Below is a small trained network, with its code and all its weights. Each question gives an input and a target symbol and asks what happens when units are switched off, that is, made to give their printed mean instead of their output.

import numpy as np


def w(rows, s, z=0):
    codes = np.array(rows[::2]) - 128.0
    scale = np.full(codes.shape[1], s)
    scale[-1] = z or s
    return codes * scale


def f(y):
    return y / 2 * (1 + np.tanh(0.7978845608 * (y + 0.044715 * y**3)))


def softmax(a):
    e = np.exp(a - a.max(-1, keepdims=True))
    return e / e.sum(-1, keepdims=True)


def log_softmax(a):
    a = a - a.max(-1, keepdims=True)
    return a - np.log(np.exp(a).sum(-1, keepdims=True))


def net(x, mask):
    ids = ['βγζθμπσψω'.index(c) for c in x.split()]
    T = len(ids)
    res = E[ids] + P[:T]
    u = 0
    for l in range(2):
        r = res
        for j in range(2):
            rows = slice(3 * j, 3 * j + 3)
            q, k, v = (r @ M[l][rows].T for M in (Q, K, V))
            z = softmax(np.where(np.tri(T) > 0, q @ k.T / 3**0.5, -1e9)) @ v
            o = O[l][rows]
            res = res + np.where(mask[u + j], z, o[:, -1]) @ o[:, :-1]
        u += 2
        y = f(res @ A[l][:, :-1].T + A[l][:, -1])
        res = res + np.where(mask[u : u + 8], y, B[l][:, -1]) @ B[l][:, :-1]
        u += 8
    return log_softmax(res[-1] @ U[:, :-1].T + U[:, -1])


Q, K, V, O, A, B = {}, {}, {}, {}, {}, {}
E = w([
[148,92,255],'β',
[130,84,201],'γ',
[66,92,39],'ζ',
[132,109,198],'θ',
[54,252,107],'μ',
[133,99,229],'π',
[155,76,214],'σ',
[86,89,214],'ψ',
[151,126,206],'ω',
],0.011)
P = w([
[180,40,68],'0',
[1,118,225],'1',
[42,144,175],'2',
[66,152,158],'3',
[88,157,148],'4',
[102,157,138],'5',
[112,160,133],'6',
[125,162,130],'7',
[134,160,123],'8',
[134,161,121],'9',
[125,164,114],'10',
[145,169,117],'11',
],0.0079)
Q[0] = w([
[233,87,120],'L0H0',
[109,109,165],'L0H0',
[2,128,121],'L0H0',
[147,249,9],'L0H1',
[124,9,50],'L0H1',
[70,252,185],'L0H1',
],0.0073)
K[0] = w([
[157,78,131],'L0H0',
[100,123,145],'L0H0',
[61,213,121],'L0H0',
[122,22,37],'L0H1',
[12,165,111],'L0H1',
[212,43,156],'L0H1',
],0.011)
V[0] = w([
[73,83,22],'L0H0',
[135,118,79],'L0H0',
[148,203,208],'L0H0',
[181,90,166],'L0H1',
[175,126,254],'L0H1',
[134,112,50],'L0H1',
],0.0071)
O[0] = w([
[152,54,66,243],'L0H0',
[153,65,105,56],'L0H0',
[64,177,253,69],'L0H0',
[166,86,240,124],'L0H1',
[41,5,244,230],'L0H1',
[210,213,105,5],'L0H1',
],0.0061,0.0013)
A[0] = w([
[125,209,92,136],'L0N0',
[127,165,124,81],'L0N1',
[67,193,147,85],'L0N2',
[122,114,255,254],'L0N3',
[91,211,146,30],'L0N4',
[199,205,44,124],'L0N5',
[117,123,206,203],'L0N6',
[124,205,117,64],'L0N7',
],0.0089,0.0042)
B[0] = w([
[151,198,210,146],'L0N0',
[150,137,172,121],'L0N1',
[190,60,147,135],'L0N2',
[145,148,43,246],'L0N3',
[174,107,173,123],'L0N4',
[247,210,166,172],'L0N5',
[186,134,17,196],'L0N6',
[140,135,254,126],'L0N7',
],0.0071,0.013)
Q[1] = w([
[157,210,184],'L1H0',
[129,227,31],'L1H0',
[112,118,26],'L1H0',
[37,97,165],'L1H1',
[66,83,133],'L1H1',
[158,255,123],'L1H1',
],0.0079)
K[1] = w([
[31,168,70],'L1H0',
[158,233,186],'L1H0',
[217,133,220],'L1H0',
[128,82,126],'L1H1',
[124,72,83],'L1H1',
[44,218,255],'L1H1',
],0.0095)
V[1] = w([
[151,142,255],'L1H0',
[139,193,230],'L1H0',
[143,189,123],'L1H0',
[163,119,107],'L1H1',
[187,136,143],'L1H1',
[115,142,159],'L1H1',
],0.0091)
O[1] = w([
[245,176,236,24],'L1H0',
[245,238,194,100],'L1H0',
[202,227,23,255],'L1H0',
[189,94,185,206],'L1H1',
[211,2,234,199],'L1H1',
[63,104,101,71],'L1H1',
],0.0031,0.0067)
A[1] = w([
[190,144,194,103],'L1N0',
[104,110,27,253],'L1N1',
[211,76,171,147],'L1N2',
[241,68,175,74],'L1N3',
[114,119,40,215],'L1N4',
[218,105,146,46],'L1N5',
[23,2,161,208],'L1N6',
[232,159,126,156],'L1N7',
],0.0062,0.003)
B[1] = w([
[91,80,178,158],'L1N0',
[60,159,111,249],'L1N1',
[62,121,120,151],'L1N2',
[2,83,156,160],'L1N3',
[49,178,127,223],'L1N4',
[62,82,145,156],'L1N5',
[225,56,24,180],'L1N6',
[163,57,108,203],'L1N7',
],0.0063,0.011)
U = w([
[121,2,78,137],'β',
[21,157,143,229],'γ',
[90,231,131,178],'ζ',
[249,206,98,165],'θ',
[130,129,133,1],'μ',
[131,130,136,18],'π',
[128,136,137,29],'σ',
[148,66,189,162],'ψ',
[130,153,134,65],'ω',
],0.0064,0.0045)

Each question gives the input, a string of symbols that net reads in full, and the target symbol t.
The units are the heads (3 rows each of Q, K, V and O) and the neurons (one row each of A and B). Each row of codes is followed by its name. A weight is (code - 128) times the scale printed after its matrix; where a second scale follows, it is the last column's (O, A, B and U).
mask holds one flag per unit, layer by layer, with each layer's heads first. A switched-off unit (its flag False) gives its mean, the last column of its rows in O or B, instead of its output. The means were averaged over made-up inputs and are rounded, as every weight is.
A unit's drop is (log p(t) with every unit on - log p(t) with that unit switched off) / (log p(t) with every unit on - log p(t) with every unit switched off).
The circuit of an input: a set's keep is (log p(t) with only the set's units on - log p(t) with every unit switched off) / (log p(t) with every unit on - log p(t) with every unit switched off). Starting from the 12 units with the biggest drops (on a tie, the unit counted first), units are removed one at a time, each time the one whose removal leaves the highest keep (on an exact tie, the one counted first), for as long as the keep stays at least 0.8.
units of the circuit, in order: the units of the circuit, biggest drop first
top k neurons: the k neurons with the biggest drops, biggest first
top k neurons in layer l: the k neurons of layer l with the biggest drops, biggest first
which heads matter: for each layer, one digit per head in row order, 1 if its drop is at least 0.15 and else 0, layers parted by /
input ζ ζ γ ζ ζ π, target β: units of the circuit, in order => [L0H0 L1H0 L0H1]
input ψ π ω, target β: units of the circuit, in order => [L0H1 L0N5 L1N6]
input θ σ σ ζ ζ ω ψ, target β: units of the circuit, in order => [L1H0 L0H1 L1N6 L0N5]
input ζ π θ μ, target ψ: top 4 neurons => [L0N2 L0N5 L0N4 L0N7]
input μ π ω ω ω ω ω γ ω ζ ψ, target θ: top 2 neurons => [L0N3 L0N6]
input ζ ζ σ ω, target β: which heads matter => 11 / 11
input ζ ω ω ζ θ β, target β: units of the circuit, in order => [L0H1 L1H0]
input ζ ζ θ ω π ζ ω ζ ζ ζ μ, target ψ: top neuron in layer 0 => [L0N5]
input β θ ψ, target β: units of the circuit, in order => [L0H1 L1N6 L0N5]
input ζ σ ζ β ζ μ μ μ γ, target ψ: top 3 neurons in layer 1 => [L1N3 L1N0 L1N7]
input π σ ζ ζ γ ζ ζ ζ ζ, target θ: top 2 neurons in layer 0 => [L0N5 L0N0]
input σ β π, target β: top 2 neurons in layer 0 => [L0N5 L0N2]
input ζ μ ζ θ θ, target ψ: which heads matter => 11 / 10
input ζ ω μ θ σ, target ψ: top neuron in layer 1 => [L1N3]
input μ ω ζ θ ω, target θ: top 3 neurons => [L0N3 L0N6 L0N5]
input μ ζ ζ β, target θ: top 2 neurons in layer 0 => [L0N3 L0N6]
input β β μ, target β: which heads matter => 01 / 10
input ζ ω θ, target β: top 2 neurons => [L1N6 L0N2]
input μ ζ ω ζ π, target θ: which heads matter => 01 / 11
input ζ ζ ω ζ θ ζ, target θ: top 3 neurons => [L0N5 L0N0 L0N3]
input ζ ζ θ ζ θ ω μ ζ ζ γ θ ψ, target ψ: top neuron => [L1N3]
input ζ ζ θ ψ μ ζ ζ θ π, target ψ: top 3 neurons in layer 1 => [L1N3 L1N0 L1N7]
input ζ μ β ω ψ, target ψ: top 2 neurons in layer 0 => [L0N3 L0N7]
